Here is a tiny trained network, its code and every weight. The questions are about switching its units off for an input and a class, where a switched-off unit gives its printed mean instead of its output.

import numpy as np


def w(rows, s, z=0):
    codes = np.array(rows[::2]) - 128.0
    scale = np.full(codes.shape[1], s)
    scale[-1] = z or s
    return codes * scale


def norm(h):
    return h / np.sqrt((h * h).mean(-1, keepdims=True) + 1e-5)


def f(y):
    return np.maximum(y, 0)


def log_softmax(a):
    a = a - a.max(-1, keepdims=True)
    return a - np.log(np.exp(a).sum(-1, keepdims=True))


def net(x, mask):
    res = np.array(x, float).reshape(1, 6) / 4 @ E
    u = 0
    for l in range(2):
        y = f(norm(res) @ A[l][:, :-1].T + A[l][:, -1])
        res = res + np.where(mask[u : u + 5], y, B[l][:, -1]) @ B[l][:, :-1]
        u += 5
    return log_softmax(norm(res)[-1] @ U[:, :-1].T + U[:, -1])


A, B = {}, {}
E = w([
[165,51,123,195],'x0',
[127,127,127,130],'x1',
[126,128,127,128],'x2',
[156,118,192,84],'x3',
[254,141,100,112],'x4',
[129,125,128,126],'x5',
],0.005)
A[0] = w([
[76,245,145,93,208],'L0N0',
[144,208,91,70,57],'L0N1',
[114,133,93,136,76],'L0N2',
[101,162,175,68,3],'L0N3',
[146,175,91,78,38],'L0N4',
],0.011,0.0041)
B[0] = w([
[162,74,72,67,254],'L0N0',
[57,254,114,194,182],'L0N1',
[127,164,131,49,138],'L0N2',
[175,54,162,52,165],'L0N3',
[53,164,132,205,159],'L0N4',
],0.0085,0.0073)
A[1] = w([
[116,231,186,125,89],'L1N0',
[94,84,250,142,1],'L1N1',
[109,84,104,153,166],'L1N2',
[163,81,198,97,101],'L1N3',
[52,121,94,197,67],'L1N4',
],0.013,0.0052)
B[1] = w([
[42,113,111,48,205],'L1N0',
[103,255,60,128,192],'L1N1',
[167,189,104,67,253],'L1N2',
[63,159,222,192,247],'L1N3',
[129,78,204,234,229],'L1N4',
],0.0083,0.0039)
U = w([
[55,138,52,62,204],'0',
[51,222,114,177,146],'1',
[139,91,198,247,185],'2',
[223,112,43,173,2],'3',
[109,46,168,35,44],'4',
],0.015,0.0028)

Each question gives the input, the list of numbers given to net, and the class t.
The units are the neurons (one row each of A and B). Each row of codes is followed by its name. A weight is (code - 128) times the scale printed after its matrix; where a second scale follows, it is the last column's (A, B and U).
mask holds one flag per neuron, layer by layer. A switched-off neuron (its flag False) gives its mean, the last column of its row in B, instead of its output. The means were averaged over made-up inputs and are rounded, as every weight is.
A unit's drop is (log p(t) with every unit on - log p(t) with that unit switched off) / (log p(t) with every unit on - log p(t) with every unit switched off).
The circuit of an input: a set's keep is (log p(t) with only the set's units on - log p(t) with every unit switched off) / (log p(t) with every unit on - log p(t) with every unit switched off). Starting from all 10 units, units are removed one at a time, each time the one whose removal leaves the highest keep (on an exact tie, the one counted first), for as long as the keep stays at least 0.8.
circuit, biggest first: the units of the circuit, biggest drop first
most important unit: the unit with the biggest drop
top k neurons: the k neurons with the biggest drops, biggest first
top k neurons in layer l: the k neurons of layer l with the biggest drops, biggest first
input [2,8,8,-1,-6,-8], class 2: most important unit => L1N4
input [-7,-5,-7,7,-1,-4], class 4: top 3 neurons => (L0N3 L0N0 L1N1)
input [2,-6,-7,-2,-8,-7], class 2: top 2 neurons => (L1N4 L0N3)
input [4,8,6,-5,-3,4], class 2: top 2 neurons => (L1N4 L0N0)
input [4,3,3,8,7,2], class 2: top 2 neurons => (L1N3 L0N0)
input [5,7,-7,5,0,1], class 1: circuit, biggest first => (L0N0 L1N1)
input [-4,-4,1,-7,7,3], class 1: top 3 neurons => (L0N4 L0N1 L1N4)
input [-1,-8,-5,7,7,2], class 0: circuit, biggest first => (L1N0 L0N0 L0N3 L1N4)
input [-8,-2,0,4,-7,-4], class 4: circuit, biggest first => (L0N3 L0N0)
input [-3,-6,2,5,8,-5], class 0: top 2 neurons in layer 1 => (L1N0 L1N3)
input [5,-4,8,1,0,6], class 1: top 2 neurons in layer 0 => (L0N0 L0N1)
input [1,7,-8,3,2,6], class 2: circuit, biggest first => (L0N1 L0N0)
input [5,0,-2,2,-3,-5], class 1: top 3 neurons => (L0N0 L1N1 L0N1)
input [3,4,-2,-1,0,6], class 2: top neuron => (L0N0)
input [-1,-7,-7,5,8,2], class 0: top 3 neurons => (L1N0 L0N0 L1N3)
input [8,2,1,3,8,7], class 2: top 2 neurons => (L0N0 L1N3)
input [1,8,7,7,2,-3], class 2: top 2 neurons => (L0N1 L0N4)
input [2,-6,-7,6,0,4], class 1: top 2 neurons => (L0N0 L1N1)
input [3,-6,-3,-3,-5,3], class 2: top 2 neurons => (L1N4 L0N0)
input [1,-5,-8,8,-7,8], class 1: circuit, biggest first => (L1N1)
input [0,4,7,0,8,0], class 1: top 2 neurons in layer 0 => (L0N0 L0N3)
input [6,1,-7,2,-3,-3], class 1: top 2 neurons in layer 1 => (L1N1 L1N2)
input [-6,-1,5,3,-1,3], class 4: top 2 neurons in layer 1 => (L1N1 L1N2)
